Here is a tiny trained network, its code and every weight. The questions are about switching its units off for an input and a class, where a switched-off unit gives its printed mean instead of its output.

import numpy as np


def w(rows, s, z=0):
    codes = np.array(rows[::2]) - 128.0
    scale = np.full(codes.shape[1], s)
    scale[-1] = z or s
    return codes * scale


def f(y):
    return np.maximum(y, 0)


def log_softmax(a):
    a = a - a.max(-1, keepdims=True)
    return a - np.log(np.exp(a).sum(-1, keepdims=True))


def net(x, mask):
    res = np.array(x, float).reshape(1, 5) / 4 @ E
    y = f(res @ A[0][:, :-1].T + A[0][:, -1])
    res = res + np.where(mask, y, B[0][:, -1]) @ B[0][:, :-1]
    return log_softmax(res[-1] @ U[:, :-1].T + U[:, -1])


A, B = {}, {}
E = w([
[113,134,125,120,136,126,164],'x0',
[98,237,244,182,22,166,201],'x1',
[69,66,172,116,92,86,192],'x2',
[223,61,43,147,25,213,254],'x3',
[91,111,128,108,103,150,103],'x4',
],0.0072)
A[0] = w([
[71,150,178,105,220,66,71,235],'neuron 1',
[57,214,219,129,182,62,71,242],'neuron 2',
[124,251,236,177,28,170,152,136],'neuron 3',
[124,166,176,119,115,116,120,102],'neuron 4',
[116,60,54,122,179,100,112,253],'neuron 5',
[166,87,90,145,86,181,164,142],'neuron 6',
],0.013,0.0046)
B[0] = w([
[127,167,222,37,208,104,93,235],'neuron 1',
[4,169,77,177,220,68,126,253],'neuron 2',
[153,133,249,223,83,202,130,238],'neuron 3',
[104,146,114,151,116,152,108,159],'neuron 4',
[145,104,33,34,119,73,142,202],'neuron 5',
[186,96,113,147,87,158,127,178],'neuron 6',
],0.018,0.02)
U = w([
[87,159,131,34,185,90,117,238],'0',
[26,194,158,198,160,138,130,13],'1',
[141,81,2,111,84,130,158,243],'2',
[170,123,199,128,89,195,143,1],'3',
],0.0094,0.0018)

Each question gives the input, the list of numbers given to net, and the class t.
The units are the neurons (one row each of A and B). Each row of codes is followed by its name. A weight is (code - 128) times the scale printed after its matrix; where a second scale follows, it is the last column's (A, B and U).
mask holds one flag per neuron, in row order. A switched-off neuron (its flag False) gives its mean, the last column of its row in B, instead of its output. The means were averaged over made-up inputs and are rounded, as every weight is.
A unit's drop is (log p(t) with every unit on - log p(t) with that unit switched off) / (log p(t) with every unit on - log p(t) with every unit switched off).
unit that matters most: the unit with the biggest drop
top k neurons: the k neurons with the biggest drops, biggest first
drop when u is switched off: that unit's drop, to one decimal
input [7,-1,-8,-3,-8], class 0: unit that matters most : neuron 3
input [-5,-1,0,4,4], class 2: top 2 neurons : (neuron 3; neuron 1)
input [3,-1,-3,-8,-8], class 0: top 2 neurons : (neuron 1; neuron 3)
input [6,0,8,1,-6], class 2: top 3 neurons : (neuron 1; neuron 3; neuron 2)
input [-1,-1,-3,-6,6], class 0: top 2 neurons : (neuron 3; neuron 1)
input [5,1,-5,7,1], class 3: top 2 neurons : (neuron 2; neuron 5)
input [3,-4,2,1,-3], class 2: top 2 neurons : (neuron 1; neuron 2)
input [5,-2,0,0,-7], class 0: top 2 neurons : (neuron 3; neuron 6)
input [7,0,-4,7,-7], class 2: top 2 neurons : (neuron 3; neuron 1)
input [-3,-3,-5,-8,-4], class 0: drop when neuron 1 is switched off : 0.1
input [-3,5,3,6,2], class 3: drop when neuron 1 is switched off : 0.0
input [-6,0,-7,6,3], class 2: drop when neuron 1 is switched off : 0.2
